Below is a small trained network, with its code and all its weights. Each question gives an input and a class and asks what happens when units are switched off, that is, made to give their printed mean instead of their output.

import numpy as np


def w(rows, s, z=0):
    codes = np.array(rows[::2]) - 128.0
    scale = np.full(codes.shape[1], s)
    scale[-1] = z or s
    return codes * scale


def f(y):
    return y / 2 * (1 + np.tanh(0.7978845608 * (y + 0.044715 * y**3)))


def log_softmax(a):
    a = a - a.max(-1, keepdims=True)
    return a - np.log(np.exp(a).sum(-1, keepdims=True))


def net(x, mask):
    res = np.array(x, float).reshape(1, 7) / 4 @ E
    y = f(res @ A[0][:, :-1].T + A[0][:, -1])
    res = res + np.where(mask, y, B[0][:, -1]) @ B[0][:, :-1]
    return log_softmax(res[-1] @ U[:, :-1].T + U[:, -1])


A, B = {}, {}
E = w([
[75,62,157,73,55,226,95,84,45],'x0',
[161,143,91,174,211,175,218,108,24],'x1',
[72,16,175,69,109,172,131,53,241],'x2',
[148,196,136,111,73,155,199,97,145],'x3',
[131,122,254,205,56,185,186,128,171],'x4',
[128,105,82,190,161,103,53,152,168],'x5',
[117,108,183,109,200,173,29,144,200],'x6',
],0.0073)
A[0] = w([
[124,113,136,140,94,128,113,128,133,42],'neuron 0',
[130,96,165,188,145,83,147,158,92,121],'neuron 1',
[129,116,123,161,141,111,129,136,127,116],'neuron 2',
[130,148,131,115,120,88,147,133,104,68],'neuron 3',
[135,122,149,156,138,111,133,144,108,107],'neuron 4',
[132,149,110,120,106,98,151,133,80,125],'neuron 5',
[131,115,167,136,150,138,116,136,126,49],'neuron 6',
[121,132,109,128,135,128,116,144,147,107],'neuron 7',
[127,103,134,113,137,121,148,126,111,109],'neuron 8',
[139,201,97,108,102,72,152,148,53,137],'neuron 9',
[126,119,125,150,148,129,124,132,144,76],'neuron 10',
[125,139,97,71,69,144,208,89,195,82],'neuron 11',
[115,101,147,110,136,142,93,128,67,51],'neuron 12',
[119,79,191,45,199,48,146,140,178,125],'neuron 13',
[145,215,177,83,230,154,163,136,155,120],'neuron 14',
[126,132,102,112,87,101,161,122,177,94],'neuron 15',
[120,129,121,106,131,139,89,130,88,2],'neuron 16',
[138,194,95,118,110,80,148,151,80,110],'neuron 17',
[129,168,122,91,113,59,1,169,139,148],'neuron 18',
[121,116,143,101,129,154,129,122,75,109],'neuron 19',
[127,123,189,122,86,121,158,134,148,97],'neuron 20',
[129,137,119,113,114,109,148,142,104,105],'neuron 21',
[130,136,151,73,126,109,145,136,113,122],'neuron 22',
[119,95,179,87,125,167,88,132,10,174],'neuron 23',
[124,128,217,111,46,117,175,131,163,132],'neuron 24',
[130,139,109,112,121,71,74,143,146,105],'neuron 25',
[130,135,89,94,142,138,137,107,168,95],'neuron 26',
[122,114,142,108,98,153,133,123,95,15],'neuron 27',
[124,109,129,175,132,110,139,138,119,101],'neuron 28',
[130,148,130,121,138,136,106,134,130,62],'neuron 29',
[129,147,155,109,96,118,145,124,160,112],'neuron 30',
[130,148,136,120,148,136,110,137,133,42],'neuron 31',
[129,145,145,144,123,115,128,142,105,38],'neuron 32',
[124,123,168,131,108,124,152,136,116,73],'neuron 33',
],0.021,0.0074)
B[0] = w([
[142,127,154,123,148,151,157,134,91,137],'neuron 0',
[134,106,182,152,134,85,156,120,83,184],'neuron 1',
[134,115,154,136,128,110,142,123,108,151],'neuron 2',
[127,125,86,119,117,129,147,134,138,155],'neuron 3',
[123,120,159,130,132,107,154,128,111,152],'neuron 4',
[135,122,68,142,122,116,147,132,129,188],'neuron 5',
[125,148,93,112,123,110,116,134,174,141],'neuron 6',
[124,118,141,130,108,114,116,128,111,144],'neuron 7',
[143,141,137,132,126,123,110,123,96,139],'neuron 8',
[132,140,58,158,133,117,164,125,73,249],'neuron 9',
[116,134,127,140,115,104,126,123,119,139],'neuron 10',
[128,111,94,145,132,154,47,136,74,194],'neuron 11',
[119,166,69,140,115,165,135,131,175,164],'neuron 12',
[133,129,81,97,134,65,90,128,77,213],'neuron 13',
[122,126,208,140,124,100,199,131,175,196],'neuron 14',
[123,150,105,59,131,113,117,121,162,164],'neuron 15',
[118,109,104,175,121,178,105,127,143,145],'neuron 16',
[124,129,65,101,128,108,185,126,128,225],'neuron 17',
[128,110,204,145,131,145,4,120,135,242],'neuron 18',
[126,130,123,86,124,104,106,136,115,174],'neuron 19',
[138,118,156,142,121,183,140,117,144,185],'neuron 20',
[128,132,100,157,134,133,127,130,115,154],'neuron 21',
[119,100,109,174,146,138,116,122,104,148],'neuron 22',
[133,127,103,14,133,170,137,126,78,237],'neuron 23',
[120,129,173,139,119,243,137,133,162,233],'neuron 24',
[129,145,150,89,124,116,74,137,182,188],'neuron 25',
[121,124,124,149,132,99,113,138,99,154],'neuron 26',
[125,133,143,122,137,89,92,126,150,153],'neuron 27',
[128,117,164,153,146,119,135,148,86,151],'neuron 28',
[141,107,144,133,112,126,133,133,119,129],'neuron 29',
[129,116,115,159,137,180,119,126,99,165],'neuron 30',
[118,134,158,130,135,123,130,126,124,130],'neuron 31',
[126,124,137,116,147,122,158,114,126,140],'neuron 32',
[125,128,152,143,134,129,127,130,148,153],'neuron 33',
],0.035,0.019)
U = w([
[131,109,193,114,142,190,119,111,155,163],'0',
[144,111,192,163,169,38,111,116,166,172],'1',
[146,132,107,170,142,111,118,107,162,2],'2',
[144,145,88,137,171,113,254,113,94,146],'3',
[130,123,150,206,130,179,186,111,195,92],'4',
[128,159,148,71,144,154,182,111,177,43],'5',
[137,133,61,91,161,137,118,109,90,197],'6',
],0.0067,0.0068)

Each question gives the input, the list of numbers given to net, and the class t.
The units are the neurons (one row each of A and B). Each row of codes is followed by its name. A weight is (code - 128) times the scale printed after its matrix; where a second scale follows, it is the last column's (A, B and U).
mask holds one flag per neuron, in row order. A switched-off neuron (its flag False) gives its mean, the last column of its row in B, instead of its output. The means were averaged over made-up inputs and are rounded, as every weight is.
A unit's drop is (log p(t) with every unit on - log p(t) with that unit switched off) / (log p(t) with every unit on - log p(t) with every unit switched off).
The circuit of an input: a set's keep is (log p(t) with only the set's units on - log p(t) with every unit switched off) / (log p(t) with every unit on - log p(t) with every unit switched off). Starting from the 12 units with the biggest drops (on a tie, the unit counted first), units are removed one at a time, each time the one whose removal leaves the highest keep (on an exact tie, the one counted first), for as long as the keep stays at least 0.8.
circuit, biggest first: the units of the circuit, biggest drop first
k most important neurons: the k neurons with the biggest drops, biggest first
drop of u: that unit's drop, to one decimal
input [-1,-8,-5,-8,-8,-2,1], class 1: circuit, biggest first -> (neuron 18; neuron 24)
input [1,-3,-1,-4,-8,0,0], class 0: circuit, biggest first -> (neuron 18)
input [-2,3,1,-5,-2,-4,7], class 1: circuit, biggest first -> (neuron 14; neuron 24)
input [3,-6,-1,1,-4,-8,7], class 0: 2 most important neurons -> (neuron 18; neuron 9)
input [-6,3,5,2,4,-3,-8], class 4: 4 most important neurons -> (neuron 24; neuron 23; neuron 18; neuron 13)
input [1,-2,-6,0,0,-8,5], class 3: 2 most important neurons -> (neuron 14; neuron 11)
input [-8,2,5,8,5,4,0], class 0: 2 most important neurons -> (neuron 11; neuron 9)
input [-4,-6,-7,0,3,-3,0], class 4: 4 most important neurons -> (neuron 23; neuron 18; neuron 13; neuron 9)
input [5,4,-6,-4,7,3,1], class 3: 3 most important neurons -> (neuron 18; neuron 1; neuron 11)
input [-2,8,5,-5,-7,6,-4], class 3: 2 most important neurons -> (neuron 18; neuron 11)
input [5,0,-1,8,6,7,-6], class 4: 4 most important neurons -> (neuron 18; neuron 23; neuron 13; neuron 25)
input [-7,-2,2,1,6,-4,-8], class 4: 3 most important neurons -> (neuron 24; neuron 23; neuron 18)
input [-4,3,7,5,1,-1,6], class 0: 2 most important neurons -> (neuron 14; neuron 9)
input [-5,-1,-8,-3,-3,-2,5], class 1: most important neuron -> (neuron 18)
input [8,1,2,-7,7,5,3], class 5: drop of neuron 18 -> 0.4
input [1,3,-1,-4,-2,8,-2], class 1: drop of neuron 24 -> 0.2
input [3,2,-7,1,-8,6,-7], class 3: drop of neuron 17 -> 0.1
